232 -97 -241 -332 58 -109 -190 -42 243 -102 52 0 162 114 91 -256 136 443 -262 -312 -736 -143 65 -244 16 -10 -219 -477 -331 -2 -260 232 307 -261 -97 -280 -327 592 80 -> 5
-423 121 202 712 -223 401 330 -655 -75 -164 -180 153 -407 -348 116 91 225 -608 176 -287 191 -434 -335 -49 775 32 414 126 323 14 -439 -460 -280 69 416 -575 398 -91 -301 -> 4
-102 -42 -108 189 84 653 -57 -514 121 -271 -20 -97 -53 51 155 127 237 -85 63 -115 -736 -637 -539 61 407 180 -56 67 65 -90 -424 -76 2 371 348 -410 -227 328 29 -> 3
-833 599 210 528 -130 763 163 -320 -67 -308 -253 10 -415 -124 -131 584 180 -801 187 355 -88 -554 -624 242 749 98 88 558 557 -17 -98 -476 -385 649 604 -168 367 -575 -240 -> 7
267 -147 -71 71 49 -149 2 -309 65 -22 -13 22 118 -156 118 -361 123 256 -46 -317 -274 -6 76 -229 159 71 63 -438 -229 7 -358 58 144 -309 8 -386 -183 395 9 -> 4
-999 804 22 322 -54 83 -96 818 553 -81 -78 84 -37 -54 -609 210 -34 2 -259 72 482 323 543 -19 -147 78 40 276 333 749 292 78 153 145 459 -134 130 -642 -263 -> 15
53 40 -155 -70 39 -19 -84 -173 241 -177 -21 0 75 -12 40 -252 204 329 -153 -417 -546 -138 91 -246 230 54 -78 -440 -229 61 -308 120 251 -275 58 -430 -226 509 -28 -> 6
-927 586 -264 167 196 778 -55 -734 581 -699 -100 -66 -170 183 -241 252 516 -191 -70 -780 -609 -697 -209 113 606 295 -228 91 -87 478 -240 -120 169 195 554 -718 -286 585 -410 -> 10
-797 569 -23 244 83 735 -67 -12 230 -343 -104 -148 -147 128 -273 478 148 -308 62 269 -276 -368 -362 292 290 214 -121 527 351 186 43 -160 -94 677 546 -51 -31 -322 -117 -> 10
-409 94 190 652 -151 734 219 -661 -99 -303 -174 -10 -382 -197 158 279 271 -608 263 -48 -246 -695 -638 104 853 100 303 238 412 -192 -445 -450 -310 423 591 -517 270 -65 -172 -> 3
75 -59 52 390 9 272 27 101 -11 56 14 -76 17 -144 53 -14 -45 47 101 322 -129 -70 -190 1 88 92 160 79 232 -92 -274 -52 -43 309 317 -111 -19 -278 153 -> 4
916 -526 -90 -326 148 -428 -56 -348 -267 199 55 12 280 -80 313 -430 -38 322 30 -28 -366 45 -79 -182 -118 24 -129 -463 -412 -301 -288 145 65 -319 -413 8 -324 471 247 -> 0
-39 -118 357 732 -217 558 254 -333 -383 -30 -127 -76 -333 -301 260 225 24 -515 406 510 -46 -460 -712 149 650 15 435 274 575 -552 -352 -471 -434 573 437 -97 390 -525 82 -> 0
67 142 -292 -580 85 -142 -382 740 445 52 147 -61 300 320 -178 -129 -58 740 -389 -29 -553 239 424 -182 -499 -66 -352 -277 -217 205 171 515 464 -194 -176 92 -385 308 188 -> 10
77 -73 -84 132 54 297 -48 -308 73 -116 -5 -44 30 -31 130 -94 131 84 8 -97 -515 -317 -228 -77 237 115 -5 -147 -6 -81 -358 0 39 104 133 -320 -186 237 56 -> 4
-403 298 -48 204 64 379 -44 91 210 -182 -21 -102 -42 14 -158 176 92 6 12 149 -194 -169 -156 89 171 141 -4 205 202 143 -112 -52 22 357 392 -164 -66 -174 -47 -> 8
-670 628 -166 -138 100 184 -149 159 473 -379 -64 -86 18 197 -370 127 223 155 -199 -293 -315 -73 203 -9 138 85 -254 -60 -107 348 130 93 271 -11 218 -196 -162 180 -200 -> 12

-17 -157 -10 -4 -102 74 -8 132 -57 -424 -87 11 229 24 40 45 58 97 3 154 83 -17 8 34 99 -142 215 140 -> 13
269 -132 -85 50 -68 82 81 271 -6 -593 -110 82 522 60 75 183 3 -15 61 42 347 -201 -97 91 5 -207 77 218 -> 14
245 -15 11 -41 17 -85 -52 149 32 -245 39 20 203 63 -75 22 -177 -23 18 61 225 -78 77 -58 -62 -11 -70 2 -> 8
525 -40 154 -103 124 289 -29 187 87 -335 -53 86 471 -3 -66 -23 -172 -79 -95 -340 679 -254 254 129 -7 -62 -8 -99 -> 9
46 -109 224 -146 42 58 -67 39 89 145 -163 58 -100 82 134 -2 -113 48 150 -78 -122 -5 -102 23 266 -20 397 -155 -> 8
-208 -100 1 11 -207 261 -11 -31 -26 -340 -296 1 57 157 178 87 135 220 71 0 -60 -56 -200 49 246 -175 278 82 -> 13
553 142 -143 4 98 38 65 351 73 -465 237 66 436 77 -170 -3 -252 -140 -39 -48 482 -169 144 -55 -201 -153 -349 126 -> 8
-286 -337 354 48 -151 306 -270 -215 55 267 -313 70 -257 1 103 -71 123 219 -68 -210 -46 39 28 0 307 86 565 -211 -> 11
187 -2 -145 157 -187 565 -33 275 -10 -758 92 -30 462 104 -80 79 165 105 18 -82 327 -189 -83 63 43 -217 -142 261 -> 15
4 -170 24 -93 84 -354 39 100 -12 -27 -130 -45 -14 -17 107 115 1 -28 50 369 -42 -33 52 -47 64 -25 187 2 -> 10
-130 -93 -210 158 -34 -2 143 183 -110 -486 132 -82 409 108 -15 177 262 30 148 447 -223 -41 -184 -22 102 -202 -94 395 -> 15
-268 -42 200 -64 -20 -48 20 -154 -14 144 -234 44 -350 104 294 94 -45 112 172 120 -440 159 -241 12 231 5 384 -73 -> 8
334 -35 383 -252 194 312 -297 40 220 354 281 86 -129 -28 -304 -254 -368 -167 -20 -568 364 24 296 -115 -5 118 -1 -383 -> 0
-95 -210 237 -11 -49 -36 -104 -88 26 189 -143 17 -137 -43 59 47 73 70 35 105 -54 -27 35 -47 170 -4 418 -127 -> 10
578 -138 103 -68 52 42 97 273 71 -219 -45 192 567 16 -20 118 -222 -195 0 -108 514 -280 216 149 9 -92 170 -23 -> 10
-57 -230 213 110 -212 345 -43 -57 -12 -304 -277 96 250 37 79 37 166 104 -7 -178 108 -125 -44 87 194 -134 423 54 -> 14
-136 -215 224 -78 23 -172 -86 -50 69 301 -226 33 -187 -27 124 8 -37 45 503 92 -107 -23 43 -42 212 48 445 -179 -> 9
-252 -137 222 -122 -24 -70 -43 -43 30 65 -226 21 -63 83 235 68 36 127 97 39 -261 19 -156 8 232 -48 328 -54 -> 10
-13 -349 333 -35 37 -61 -117 -14 45 408 -217 88 -56 -131 36 -17 -44 -29 -36 67 13 -51 207 -46 108 88 425 -195 -> 9
85 -252 270 -99 -71 21 -154 16 39 -253 -209 37 119 -13 107 36 -74 62 -11 -42 112 -49 173 39 144 41 273 -187 -> 9
-200 -23 -36 14 -301 589 -175 40 0 -827 -215 -22 312 195 76 31 169 311 -68 -269 62 -65 -145 59 120 -166 22 25 -> 13
98 -211 225 -116 12 -44 -99 66 30 26 -109 19 39 13 62 13 -87 43 12 -203 85 -61 85 9 138 41 318 -149 -> 8
97 -101 331 -335 120 289 -283 -89 116 313 -100 58 -371 76 -55 -169 -289 -11 89 -382 -29 31 120 -35 169 138 195 -306 -> 1
695 -51 -39 -9 156 -43 124 375 99 -340 173 112 482 -36 -163 40 -243 -194 -17 83 527 -223 286 15 -204 -102 -206 51 -> 9
164 -117 165 -111 -23 57 -153 56 52 -109 -28 2 1 41 7 -13 -72 22 11 -107 84 -17 63 -59 38 30 61 -176 -> 6
376 -141 -25 76 -127 209 105 189 -3 -302 -102 113 510 20 81 115 107 59 58 1 90 -159 -58 95 115 -310 346 146 -> 15
127 -2 -4 -14 170 -124 39 195 52 -13 112 31 248 28 -44 61 -119 -95 166 174 -27 -71 -6 -77 68 -119 385 74 -> 9
